123,142,119,144,136,131,111
114,124,116,128,143,141,117
112,115,138,151,126,133,145
-> 123

127,145,133,155,120,135
122,101,122,112,121,127
128,107,139,121,150,135
-> 127

125,125,123,129,130
122,139,102,135,152
124,125,124,129,131
-> 125

125,127,135,129
129,123,107,128
128,133,138,127
-> 125

123,132,135,132,104
123,132,135,132,104
126,130,130,129,119
-> 123

103,143,118,141,144,118,128
125,128,128,122,140,131,130
127,130,128,124,129,128,129
-> 103

135,117,131,113
128,126,135,113
124,131,139,100
-> 135
---
[143 156 127 122 140 139 131] --> 156, 122

[128 113 127 138 152 130 136] --> 152, 113

[105 150 132 127] --> 150, 105

[103 131 130 149 110 147] --> 149, 103

[147  98 119 141 111 119] --> 147, 98

[[147 124 116 121]
 [104 124 118 130]] --> 147, 104

[112 155 142 122 126] --> 155, 112

[153 130 143 129] --> 153, 129

[[118 129 156 122 117]
 [138 122 135 122 132]] --> 156, 117

[105 117 109 138] --> 138, 105
---
array([[129, 125, 125, 125],
       [149, 111, 139, 157]]) result: 139

array([[142, 133, 139, 146],
       [101, 148, 130, 122]]) result: 130

array([[155, 120, 137, 149],
       [102, 138, 122, 105]]) result: 122

array([[118, 151, 105, 112],
       [117, 156, 133, 113]]) result: 133

array([[111, 132, 134, 128],
       [117, 105, 134, 106]]) result: 134

array([[115, 137, 158, 116],
       [126, 134, 141, 122]]) result: 141

array([[133, 123, 116, 115],
       [132, 139, 125,  99]]) result: 125
---
[[113 110 131 136 130 156 141]
 [124  99 114 123 132 135 120]
 [119 129 158 141 124 151 150]] -> 113

[150 112 143 107 130 125 111] -> 112

[[103 135 135 138]
 [137 109 129 148]
 [136 147 133 148]] -> 129

[134 122 130 153 106] -> 130

[[128 123 145 114 141 156 111]
 [133 126 127 129 122 126 128]] -> 122

[121 134 143 105 148 126] -> 126

[146 141 131 134 105] -> 134

[129 100 121 128] -> 128

[137 135 140 115 149 157 128] -> 135
---
[[120 128 121 117 156]
 [130 127 128 129 128]] → 121

[130 103 117 138 124] → 124

[152 122 153 113 150 133] → 133

[140 144 124 148 102] → 140

[129 144 158 114] → 144

[[126 145 155 153 155 140 102]
 [123 128 125 132 128 133 129]] → 125

[155 145 141 131 151 149] → 145
---
Q: [106 141 112 121]
A: 112
Q: [146 107 127 121]
A: 127
Q: [150 152 111 108]
A: 111
Q: [108 100 105 148]
A: 105
Q: [ 99 103 142 115]
A: 142
Q: [140 106 125 124]
A: 125
Q: [133 129 131 105]
A: 131
Q: [125 142 156 133]
A: 156
---
[[126, 131, 133, 126, 126], [129, 107, 127, 125, 127]] ans = 107
[[106, 113, 122, 120, 155, 131], [130, 128, 129, 126, 128, 128]] ans = 106
[142, 120, 118, 136, 127, 150, 113] ans = 113
[[152, 135, 128, 145, 139], [113, 130, 135, 140, 130], [109, 133, 137, 124, 128]] ans = 109
[[126, 154, 146, 128], [144, 154, 142, 138], [100, 127, 101, 148]] ans = 100
[[127, 142, 155, 143], [143, 151, 147, 124]] ans = 124
---
[[124 135 127 130 125 131]
 [117 105 105 129 152 112]
 [149 111 116 139 105 101]]	130

[[113 151 126 121]
 [124 128 136 129]
 [132 125 114 134]]	151

[[137 123 126 148]
 [131 142 104 139]
 [110 156 101 113]]	123

[[107 139 125 121]
 [119 115 137 105]
 [148 115 151 138]]	139

[[117 133 129 151]
 [116 140 130 135]
 [130 142 129 113]]	133

[[122 100 127 126]
 [117 118 116 152]
 [119 104 122 138]]	100
---
[[122, 137, 106, 108], [127, 129, 114, 114]] | 137, 129
[[134, 135, 138, 149, 121, 135], [118, 147, 139, 142, 116, 117], [122, 131, 125, 142, 112, 127]] | 149, 147
[119, 112, 99, 131] | 131, 119
[142, 104, 137, 132, 148, 150] | 150, 148
[126, 125, 155, 129] | 155, 129
[124, 135, 138, 110, 155, 130, 157] | 157, 155
[[150, 137, 102, 118, 146], [128, 129, 157, 139, 119]] | 157, 150
[[126, 119, 116, 146], [143, 142, 135, 126], [124, 118, 122, 150]] | 150, 146
[131, 148, 133, 115, 129, 104, 128] | 148, 133
[150, 113, 129, 138, 129, 146, 102] | 150, 146
---
[129 141 147 138 150] ans = 141

[[142 154 142 114]
 [143 145 145 130]] ans = 154

[112 142 100 129 132 111 153] ans = 142

[[129 134 133 139 110 148]
 [106 136 139 143 112 131]] ans = 134

[[129 118 116 154]
 [123 132 110 142]
 [130 129 141 112]] ans = 118

[[108 149 121 145 135]
 [134 137 155 133 121]
 [127 124 111 117 129]] ans = 149

[114 119 156 137 113 130] ans = 119

[127 103 144 121 129 110 109] ans = 103
---
[[100 132 122 117]
 [119 110 142 136]
 [139  99 150 150]] ⇒ 100

[[150 132 113 118 135 121 136]
 [129 142 118 137 143 121 143]
 [124 128 127 133 127 133 127]] ⇒ 150

[[121 129 100 114 122 136]
 [115 108 136 149 122 115]
 [117 103 139 146 122 112]] ⇒ 121

[[130 157 134 119 136]
 [147 140 146 126 133]
 [131 115 118 124 132]] ⇒ 130

[[135 157 135 149]
 [156 136 156 121]
 [134 150 134 143]] ⇒ 135

[[120 137 115 124 122 136]
 [134 136 154 137 123 139]
 [145 150 143 123 130 136]] ⇒ 120

[[132 129 118 136 134 136]
 [122 143 109 119 134 153]
 [124 140 119 121 129 138]] ⇒ 132
---
[116 148 122 155] ans = 148

[[146 130 142 127 135]
 [128 133 123 145 137]
 [102 121 112 141 125]] ans = 112

[126 143 103 132 135] ans = 103

[115 132 147 136 123 149] ans = 136

[128 147 152 130] ans = 147

[116 150 109 132 133 136 124] ans = 133
---
[158 104 113 106 100 125 103] | 113
[126 106  99 129 114] | 99
[112 104 126 120 128] | 126
[152 120 119 148] | 119
[138 150 122 137 121 123 127] | 122
[110 105 111 112 119 147] | 111
[125 151 133 128 145 106 150] | 133
[104 122 129 127 125] | 129
